Below are the code and all the weights of a small trained network. Each question names an input and a target symbol and asks about switching units off, where a switched-off unit gives its printed mean instead of its output.

import numpy as np


def w(rows, s, z=0):
    codes = np.array(rows[::2]) - 128.0
    scale = np.full(codes.shape[1], s)
    scale[-1] = z or s
    return codes * scale


def f(y):
    return np.maximum(y, 0)


def softmax(a):
    e = np.exp(a - a.max(-1, keepdims=True))
    return e / e.sum(-1, keepdims=True)


def log_softmax(a):
    a = a - a.max(-1, keepdims=True)
    return a - np.log(np.exp(a).sum(-1, keepdims=True))


def net(x, mask):
    ids = ['ΞΨΩδεζηθλ'.index(c) for c in x.split()]
    T = len(ids)
    res = E[ids] + P[:T]
    u = 0
    for l in range(2):
        r = res
        for j in range(3):
            rows = slice(2 * j, 2 * j + 2)
            q, k, v = (r @ M[l][rows].T for M in (Q, K, V))
            z = softmax(np.where(np.tri(T) > 0, q @ k.T / 2**0.5, -1e9)) @ v
            o = O[l][rows]
            res = res + np.where(mask[u + j], z, o[:, -1]) @ o[:, :-1]
        u += 3
        y = f(res @ A[l][:, :-1].T + A[l][:, -1])
        res = res + np.where(mask[u : u + 16], y, B[l][:, -1]) @ B[l][:, :-1]
        u += 16
    return log_softmax(res[-1] @ U[:, :-1].T + U[:, -1])


Q, K, V, O, A, B = {}, {}, {}, {}, {}, {}
E = w([
[75,88,89,28,126,60],'Ξ',
[181,103,230,151,134,223],'Ψ',
[228,130,33,142,189,114],'Ω',
[77,135,217,38,80,135],'δ',
[29,155,2,136,211,87],'ε',
[201,184,104,54,198,195],'ζ',
[102,149,86,219,96,82],'η',
[216,66,98,92,128,63],'θ',
[67,66,114,121,192,132],'λ',
],0.0082)
P = w([
[118,176,80,92,19,195],'0',
[120,152,94,94,37,183],'1',
[118,142,113,105,59,170],'2',
[121,130,131,118,72,154],'3',
[123,128,149,125,90,139],'4',
[121,118,162,127,106,126],'5',
[126,113,174,132,115,110],'6',
[127,105,189,133,132,98],'7',
[124,98,200,134,147,80],'8',
[125,97,213,138,161,64],'9',
[125,88,227,136,170,52],'10',
[126,80,238,148,184,41],'11',
[125,67,253,150,200,35],'12',
],0.005)
Q[0] = w([
[114,90,124,136,102,113],'0.h1',
[71,148,131,111,145,128],'0.h1',
[80,145,44,21,154,69],'0.h2',
[81,143,146,254,36,63],'0.h2',
[188,40,47,133,60,103],'0.h3',
[169,134,239,103,99,121],'0.h3',
],0.037)
K[0] = w([
[110,96,141,153,132,101],'0.h1',
[81,151,128,99,140,123],'0.h1',
[105,160,99,79,217,3],'0.h2',
[105,177,94,209,31,94],'0.h2',
[170,42,78,136,33,122],'0.h3',
[187,142,243,115,118,69],'0.h3',
],0.035)
V[0] = w([
[94,99,143,254,42,164],'0.h1',
[155,126,190,41,207,217],'0.h1',
[94,72,63,121,93,195],'0.h2',
[136,150,222,184,164,36],'0.h2',
[119,97,114,102,99,177],'0.h3',
[123,105,95,85,54,220],'0.h3',
],0.0066)
O[0] = w([
[114,252,82,21,217,88,59],'0.h1',
[107,2,26,148,64,146,7],'0.h1',
[89,110,87,77,156,78,205],'0.h2',
[176,155,187,252,32,151,1],'0.h2',
[143,117,178,101,142,149,179],'0.h3',
[145,105,200,72,152,176,227],'0.h3',
],0.0039,0.00099)
A[0] = w([
[80,144,63,191,32,154,128],'0.n1',
[191,155,81,121,190,166,64],'0.n2',
[164,123,9,140,53,99,125],'0.n3',
[100,206,178,77,113,150,56],'0.n4',
[83,208,36,193,125,69,143],'0.n5',
[185,195,144,130,203,109,51],'0.n6',
[162,254,168,78,96,202,123],'0.n7',
[142,150,135,144,133,131,67],'0.n8',
[131,21,149,144,134,120,132],'0.n9',
[122,229,178,149,173,79,4],'0.n10',
[118,143,116,158,157,180,215],'0.n11',
[158,175,109,218,4,211,101],'0.n12',
[113,181,247,81,96,194,31],'0.n13',
[118,167,133,143,183,147,73],'0.n14',
[96,227,139,142,178,136,85],'0.n15',
[131,123,159,213,85,162,79],'0.n16',
],0.0093,0.0041)
B[0] = w([
[69,57,151,77,142,138,162],'0.n1',
[171,54,169,99,143,163,155],'0.n2',
[136,90,97,50,214,88,185],'0.n3',
[102,87,111,140,58,143,157],'0.n4',
[135,1,73,202,64,185,252],'0.n5',
[102,76,92,65,182,101,143],'0.n6',
[96,68,158,26,227,137,189],'0.n7',
[115,116,146,116,137,127,128],'0.n8',
[141,184,182,197,94,123,223],'0.n9',
[183,232,28,216,121,127,154],'0.n10',
[107,67,169,156,195,133,207],'0.n11',
[111,31,99,50,222,111,156],'0.n12',
[145,42,65,162,42,178,188],'0.n13',
[119,144,152,102,117,129,133],'0.n14',
[136,141,65,162,186,84,165],'0.n15',
[116,105,113,69,199,180,149],'0.n16',
],0.015,0.0031)
Q[1] = w([
[180,130,154,85,127,67],'1.h1',
[198,124,115,151,197,161],'1.h1',
[121,130,127,117,136,129],'1.h2',
[130,153,131,125,130,134],'1.h2',
[103,224,121,118,135,185],'1.h3',
[110,2,152,154,140,56],'1.h3',
],0.064)
K[1] = w([
[194,227,114,58,125,63],'1.h1',
[252,81,138,169,222,159],'1.h1',
[115,152,118,118,138,141],'1.h2',
[136,123,106,117,138,166],'1.h2',
[122,104,72,135,131,189],'1.h3',
[88,186,166,155,154,34],'1.h3',
],0.036)
V[1] = w([
[154,137,128,166,115,124],'1.h1',
[85,112,70,55,161,148],'1.h1',
[102,120,111,140,131,151],'1.h2',
[164,144,148,117,123,94],'1.h2',
[92,178,122,72,60,73],'1.h3',
[254,85,101,135,121,133],'1.h3',
],0.013)
O[1] = w([
[123,106,112,115,132,139,81],'1.h1',
[130,148,157,178,113,138,252],'1.h1',
[129,125,102,127,136,162,133],'1.h2',
[125,130,164,137,119,64,117],'1.h2',
[121,119,201,132,130,2,105],'1.h3',
[225,57,90,111,117,164,156],'1.h3',
],0.0093,0.017)
A[1] = w([
[152,135,154,99,152,147,159],'1.n1',
[79,81,71,53,150,92,133],'1.n2',
[96,138,125,120,136,165,138],'1.n3',
[83,140,112,57,140,114,143],'1.n4',
[107,109,163,93,102,148,47],'1.n5',
[111,79,141,61,157,115,32],'1.n6',
[154,149,136,167,97,131,96],'1.n7',
[80,174,146,127,126,145,69],'1.n8',
[112,115,70,136,167,100,123],'1.n9',
[173,127,152,96,114,101,91],'1.n10',
[152,146,72,47,118,90,62],'1.n11',
[113,130,91,91,145,155,2],'1.n12',
[166,189,83,155,139,97,60],'1.n13',
[67,125,163,129,144,146,107],'1.n14',
[138,164,165,29,165,150,99],'1.n15',
[92,114,84,6,98,104,100],'1.n16',
],0.016,0.0059)
B[1] = w([
[98,126,132,128,63,124,228],'1.n1',
[176,197,109,93,209,113,205],'1.n2',
[104,150,101,87,126,162,254],'1.n3',
[30,144,155,155,170,161,149],'1.n4',
[143,115,66,164,169,74,183],'1.n5',
[172,96,159,36,105,97,198],'1.n6',
[144,185,122,74,126,112,253],'1.n7',
[180,51,123,153,167,161,178],'1.n8',
[163,144,165,138,199,146,230],'1.n9',
[133,141,126,197,157,172,209],'1.n10',
[81,64,216,166,146,59,157],'1.n11',
[97,71,171,134,126,46,231],'1.n12',
[159,92,169,64,142,113,151],'1.n13',
[48,117,96,93,118,100,243],'1.n14',
[133,220,232,65,145,178,164],'1.n15',
[172,166,63,6,154,56,167],'1.n16',
],0.02,0.0051)
U = w([
[110,122,154,84,180,154,172],'Ξ',
[49,111,145,237,76,184,212],'Ψ',
[53,253,101,164,118,175,216],'Ω',
[216,141,172,155,100,143,178],'δ',
[75,158,207,172,139,43,138],'ε',
[107,169,191,104,88,198,45],'ζ',
[125,141,115,163,196,196,2],'η',
[127,156,62,119,96,116,56],'θ',
[95,72,158,134,80,141,31],'λ',
],0.0041,0.0074)

Each question gives the input, a string of symbols that net reads in full, and the target symbol t.
The units are the heads (2 rows each of Q, K, V and O) and the neurons (one row each of A and B). Each row of codes is followed by its name. A weight is (code - 128) times the scale printed after its matrix; where a second scale follows, it is the last column's (O, A, B and U).
mask holds one flag per unit, layer by layer, with each layer's heads first. A switched-off unit (its flag False) gives its mean, the last column of its rows in O or B, instead of its output. The means were averaged over made-up inputs and are rounded, as every weight is.
A unit's drop is (log p(t) with every unit on - log p(t) with that unit switched off) / (log p(t) with every unit on - log p(t) with every unit switched off).
The circuit of an input: a set's keep is (log p(t) with only the set's units on - log p(t) with every unit switched off) / (log p(t) with every unit on - log p(t) with every unit switched off). Starting from the 12 units with the biggest drops (on a tie, the unit counted first), units are removed one at a time, each time the one whose removal leaves the highest keep (on an exact tie, the one counted first), for as long as the keep stays at least 0.8.
units of the circuit, in order: the units of the circuit, biggest drop first
most important unit: the unit with the biggest drop
top k neurons: the k neurons with the biggest drops, biggest first
top k neurons in layer l: the k neurons of layer l with the biggest drops, biggest first
which heads matter: for each layer, one digit per head in row order, 1 if its drop is at least 0.15 and else 0, layers parted by /
input Ψ ε Ω θ, target ε: most important unit -> 0.n5
input Ω η ε δ η δ ε, target Ψ: top 2 neurons -> 0.n1; 0.n11
input Ψ Ψ θ λ η η ζ δ η, target Ω: top 2 neurons -> 1.n7; 0.n5
input λ η θ ε Ξ θ θ η η δ ε, target δ: which heads matter -> 000 / 001
input ε δ Ψ η, target Ξ: units of the circuit, in order -> 0.n12; 0.n1; 1.n2
input η Ω η ζ, target ζ: units of the circuit, in order -> 1.n15; 0.n5; 0.n7
input η Ξ Ω η, target ε: units of the circuit, in order -> 0.n5; 1.h3; 0.n13; 0.n11
input η θ θ λ ζ Ω Ξ ε Ξ Ξ ζ θ θ, target δ: which heads matter -> 000 / 001
input Ξ λ Ω ζ ε ζ η η η ζ Ξ θ η, target δ: top 2 neurons -> 0.n9; 0.n10
input η δ λ η Ξ η θ η θ λ δ δ, target Ω: top 2 neurons in layer 0 -> 0.n9; 0.n7
input Ω ε Ξ, target ε: units of the circuit, in order -> 0.n5; 1.h3
input ε η η λ Ξ, target Ω: which heads matter -> 000 / 100
input Ξ ε δ η θ Ψ η ζ λ θ ζ, target Ψ: which heads matter -> 100 / 000
input η ε η Ψ η Ξ θ Ξ Ξ Ψ, target ε: units of the circuit, in order -> 1.h3; 0.n5; 0.n11
input θ Ω η Ξ Ξ Ω Ξ λ δ η η δ, target Ω: units of the circuit, in order -> 1.h3; 0.n5; 1.n12; 1.n6
input η η Ψ δ η Ψ, target Ψ: most important unit -> 0.n13
input Ξ η θ, target ε: top 4 neurons in layer 0 -> 0.n5; 0.n11; 0.n7; 0.n13
input η Ω Ψ, target λ: which heads matter -> 000 / 101
input Ξ η Ψ Ω ε Ξ δ λ η η η η Ψ, target Ω: which heads matter -> 000 / 001
input ζ θ θ θ θ θ ζ Ξ Ψ ε η, target Ξ: which heads matter -> 010 / 100
input ζ δ Ψ η η ζ δ θ ζ η θ ε, target η: which heads matter -> 001 / 100
input Ξ η η η, target ε: top 3 neurons -> 0.n5; 0.n13; 0.n7
input θ θ η η θ Ω, target δ: which heads matter -> 000 / 101
input ε Ξ δ Ξ Ω η η ε λ η, target Ω: most important unit -> 1.h3
input δ ζ η Ω θ Ψ ζ Ξ ε δ λ η ζ, target Ω: top 2 neurons in layer 1 -> 1.n7; 1.n12
